Below are the code and all the weights of a small trained network. Each question names an input and a class and asks about switching units off, where a switched-off unit gives its printed mean instead of its output.

import numpy as np


def w(rows, s, z=0):
    codes = np.array(rows[::2]) - 128.0
    scale = np.full(codes.shape[1], s)
    scale[-1] = z or s
    return codes * scale


def f(y):
    return np.maximum(y, 0)


def log_softmax(a):
    a = a - a.max(-1, keepdims=True)
    return a - np.log(np.exp(a).sum(-1, keepdims=True))


def net(x, mask):
    res = np.array(x, float).reshape(1, 6) / 4 @ E
    y = f(res @ A[0][:, :-1].T + A[0][:, -1])
    res = res + np.where(mask, y, B[0][:, -1]) @ B[0][:, :-1]
    return log_softmax(res[-1] @ U[:, :-1].T + U[:, -1])


A, B = {}, {}
E = w([
[123,124,129],'x0',
[29,160,87],'x1',
[126,123,129],'x2',
[221,89,172],'x3',
[124,120,130],'x4',
[177,65,1],'x5',
],0.0093)
A[0] = w([
[54,216,127,137],'N1',
[43,156,73,145],'N2',
[158,93,6,217],'N3',
[224,63,114,115],'N4',
[106,186,215,250],'N5',
[163,113,69,188],'N6',
[91,147,136,97],'N7',
[102,157,230,254],'N8',
[73,177,130,102],'N9',
[186,111,188,97],'N10',
],0.012,0.0058)
B[0] = w([
[83,134,146,203],'N1',
[64,144,104,212],'N2',
[110,89,68,248],'N3',
[166,76,135,212],'N4',
[124,196,246,226],'N5',
[141,74,91,194],'N6',
[59,91,160,150],'N7',
[143,192,191,229],'N8',
[62,118,145,171],'N9',
[203,132,172,183],'N10',
],0.012)
U = w([
[111,195,184,237],'0',
[110,59,31,254],'1',
[229,171,189,62],'2',
[189,17,118,38],'3',
[15,149,167,31],'4',
[29,139,1,70],'5',
],0.0059,0.0069)

Each question gives the input, the list of numbers given to net, and the class t.
The units are the neurons (one row each of A and B). Each row of codes is followed by its name. A weight is (code - 128) times the scale printed after its matrix; where a second scale follows, it is the last column's (A, B and U).
mask holds one flag per neuron, in row order. A switched-off neuron (its flag False) gives its mean, the last column of its row in B, instead of its output. The means were averaged over made-up inputs and are rounded, as every weight is.
A unit's drop is (log p(t) with every unit on - log p(t) with that unit switched off) / (log p(t) with every unit on - log p(t) with every unit switched off).
The circuit of an input: a set's keep is (log p(t) with only the set's units on - log p(t) with every unit switched off) / (log p(t) with every unit on - log p(t) with every unit switched off). Starting from all 10 units, units are removed one at a time, each time the one whose removal leaves the highest keep (on an exact tie, the one counted first), for as long as the keep stays at least 0.8.
circuit, biggest first: the units of the circuit, biggest drop first
unit that matters most: the unit with the biggest drop
top k neurons: the k neurons with the biggest drops, biggest first
drop when u is switched off: that unit's drop, to one decimal
input [3,2,-3,3,3,3], class 1: circuit, biggest first => N5; N8
input [4,-6,-4,2,4,-8], class 2: circuit, biggest first => N10; N2
input [-3,0,-5,7,-4,4], class 3: unit that matters most => N4
input [5,-6,7,3,8,1], class 3: circuit, biggest first => N5; N4
input [-7,-7,6,7,-1,2], class 3: top 3 neurons => N4; N5; N8
input [8,-6,0,1,-5,4], class 3: top 2 neurons => N4; N2
input [5,-6,8,7,7,1], class 3: top 3 neurons => N5; N4; N8
input [7,-3,0,1,-2,2], class 3: top 2 neurons => N2; N4
input [4,3,3,5,-7,1], class 1: top 3 neurons => N5; N8; N10
input [4,-4,6,-2,2,2], class 1: drop when N5 is switched off => 0.3
input [3,-5,7,7,5,2], class 3: drop when N4 is switched off => 0.2
input [8,4,-2,8,-3,3], class 1: drop when N5 is switched off => 0.3
